Below is a small trained network, with its code and all its weights. Each question gives an input and a class and asks what happens when units are switched off, that is, made to give their printed mean instead of their output.

import numpy as np


def w(rows, s, z=0):
    codes = np.array(rows[::2]) - 128.0
    scale = np.full(codes.shape[1], s)
    scale[-1] = z or s
    return codes * scale


def norm(h):
    return h / np.sqrt((h * h).mean(-1, keepdims=True) + 1e-5)


def f(y):
    return np.maximum(y, 0)


def log_softmax(a):
    a = a - a.max(-1, keepdims=True)
    return a - np.log(np.exp(a).sum(-1, keepdims=True))


def net(x, mask):
    res = np.array(x, float).reshape(1, 3) / 4 @ E
    u = 0
    for l in range(3):
        y = f(norm(res) @ A[l][:, :-1].T + A[l][:, -1])
        res = res + np.where(mask[u : u + 12], y, B[l][:, -1]) @ B[l][:, :-1]
        u += 12
    return log_softmax(norm(res)[-1] @ U[:, :-1].T + U[:, -1])


A, B = {}, {}
E = w([
[112,119,68],'x0',
[113,3,106],'x1',
[79,127,154],'x2',
],0.0065)
A[0] = w([
[99,55,148,126],'0.n1',
[40,245,222,203],'0.n2',
[75,209,55,145],'0.n3',
[208,188,141,132],'0.n4',
[84,211,189,181],'0.n5',
[167,165,201,119],'0.n6',
[39,252,112,254],'0.n7',
[56,173,125,55],'0.n8',
[160,114,14,61],'0.n9',
[203,105,242,113],'0.n10',
[88,77,84,158],'0.n11',
[251,71,2,138],'0.n12',
],0.0094,0.0047)
B[0] = w([
[127,165,122,177],'0.n1',
[143,94,104,249],'0.n2',
[154,67,171,191],'0.n3',
[184,204,61,188],'0.n4',
[122,62,96,213],'0.n5',
[108,140,79,175],'0.n6',
[164,69,82,254],'0.n7',
[183,84,146,145],'0.n8',
[126,215,86,163],'0.n9',
[214,43,254,179],'0.n10',
[104,170,120,183],'0.n11',
[115,171,148,213],'0.n12',
],0.009,0.0081)
A[1] = w([
[86,168,185,241],'1.n1',
[132,135,240,107],'1.n2',
[77,158,81,136],'1.n3',
[125,108,115,27],'1.n4',
[177,152,254,3],'1.n5',
[128,64,144,24],'1.n6',
[201,138,183,155],'1.n7',
[94,96,174,23],'1.n8',
[35,130,154,64],'1.n9',
[104,63,144,28],'1.n10',
[211,207,148,241],'1.n11',
[165,49,154,79],'1.n12',
],0.01,0.0019)
B[1] = w([
[158,63,118,166],'1.n1',
[194,177,150,180],'1.n2',
[55,98,180,190],'1.n3',
[145,126,89,137],'1.n4',
[161,228,244,183],'1.n5',
[130,123,143,186],'1.n6',
[67,75,255,207],'1.n7',
[142,120,113,151],'1.n8',
[174,101,120,160],'1.n9',
[186,114,95,174],'1.n10',
[141,80,135,238],'1.n11',
[102,183,164,255],'1.n12',
],0.0067,0.0047)
A[2] = w([
[45,193,63,80],'2.n1',
[148,162,22,207],'2.n2',
[180,153,105,102],'2.n3',
[154,65,202,139],'2.n4',
[79,82,120,49],'2.n5',
[124,176,165,158],'2.n6',
[149,66,140,52],'2.n7',
[96,52,120,191],'2.n8',
[124,129,255,66],'2.n9',
[64,119,203,5],'2.n10',
[188,160,110,113],'2.n11',
[27,37,174,39],'2.n12',
],0.0096,0.0032)
B[2] = w([
[119,44,216,192],'2.n1',
[29,197,157,252],'2.n2',
[108,176,109,175],'2.n3',
[144,117,179,248],'2.n4',
[165,146,95,155],'2.n5',
[157,127,67,169],'2.n6',
[111,105,204,187],'2.n7',
[111,197,124,233],'2.n8',
[152,254,167,207],'2.n9',
[112,120,100,151],'2.n10',
[103,84,30,183],'2.n11',
[145,137,50,185],'2.n12',
],0.01,0.0048)
U = w([
[221,3,143,154],'0',
[16,136,196,122],'1',
[70,182,105,124],'2',
[199,162,248,133],'3',
[118,84,172,1],'4',
[144,98,55,156],'5',
],0.02,0.016)

Each question gives the input, the list of numbers given to net, and the class t.
The units are the neurons (one row each of A and B). Each row of codes is followed by its name. A weight is (code - 128) times the scale printed after its matrix; where a second scale follows, it is the last column's (A, B and U).
mask holds one flag per neuron, layer by layer. A switched-off neuron (its flag False) gives its mean, the last column of its row in B, instead of its output. The means were averaged over made-up inputs and are rounded, as every weight is.
A unit's drop is (log p(t) with every unit on - log p(t) with that unit switched off) / (log p(t) with every unit on - log p(t) with every unit switched off).
The circuit of an input: a set's keep is (log p(t) with only the set's units on - log p(t) with every unit switched off) / (log p(t) with every unit on - log p(t) with every unit switched off). Starting from the 12 units with the biggest drops (on a tie, the unit counted first), units are removed one at a time, each time the one whose removal leaves the highest keep (on an exact tie, the one counted first), for as long as the keep stays at least 0.8.
circuit, biggest first: the units of the circuit, biggest drop first
most important unit: the unit with the biggest drop
top k neurons: the k neurons with the biggest drops, biggest first
top k neurons in layer l: the k neurons of layer l with the biggest drops, biggest first
input [3,-8,-1], class 5: most important unit : 0.n10
input [2,-4,-8], class 2: circuit, biggest first : [2.n2; 0.n10]
input [7,6,8], class 5: top 2 neurons : [2.n12; 0.n4]
input [6,-2,-8], class 2: circuit, biggest first : [2.n2; 0.n10]
input [6,5,7], class 5: top 2 neurons : [2.n12; 0.n4]
input [3,1,-6], class 1: top 2 neurons : [0.n10; 2.n1]
input [4,1,-5], class 1: top 2 neurons : [0.n10; 0.n9]
input [-8,-2,8], class 0: top 2 neurons : [0.n5; 0.n2]
input [5,2,5], class 2: top 2 neurons : [0.n4; 2.n12]
input [0,8,6], class 5: top 2 neurons : [0.n10; 2.n12]
input [6,-3,-3], class 2: top 2 neurons : [0.n10; 2.n2]
input [5,-2,-2], class 2: top 2 neurons in layer 0 : [0.n10; 0.n9]
input [8,-5,-7], class 2: top 2 neurons : [2.n2; 0.n10]
input [7,-3,-7], class 2: circuit, biggest first : [2.n2]
input [0,-2,-4], class 5: top 2 neurons : [0.n4; 2.n11]
input [1,-5,3], class 5: top 2 neurons in layer 0 : [0.n10; 0.n4]
input [4,-1,-4], class 2: top 2 neurons in layer 0 : [0.n9; 0.n10]
input [0,5,2], class 5: top 2 neurons in layer 1 : [1.n7; 1.n5]
input [7,0,-2], class 1: top 2 neurons in layer 0 : [0.n9; 0.n10]
input [8,-5,2], class 0: most important unit : 0.n3
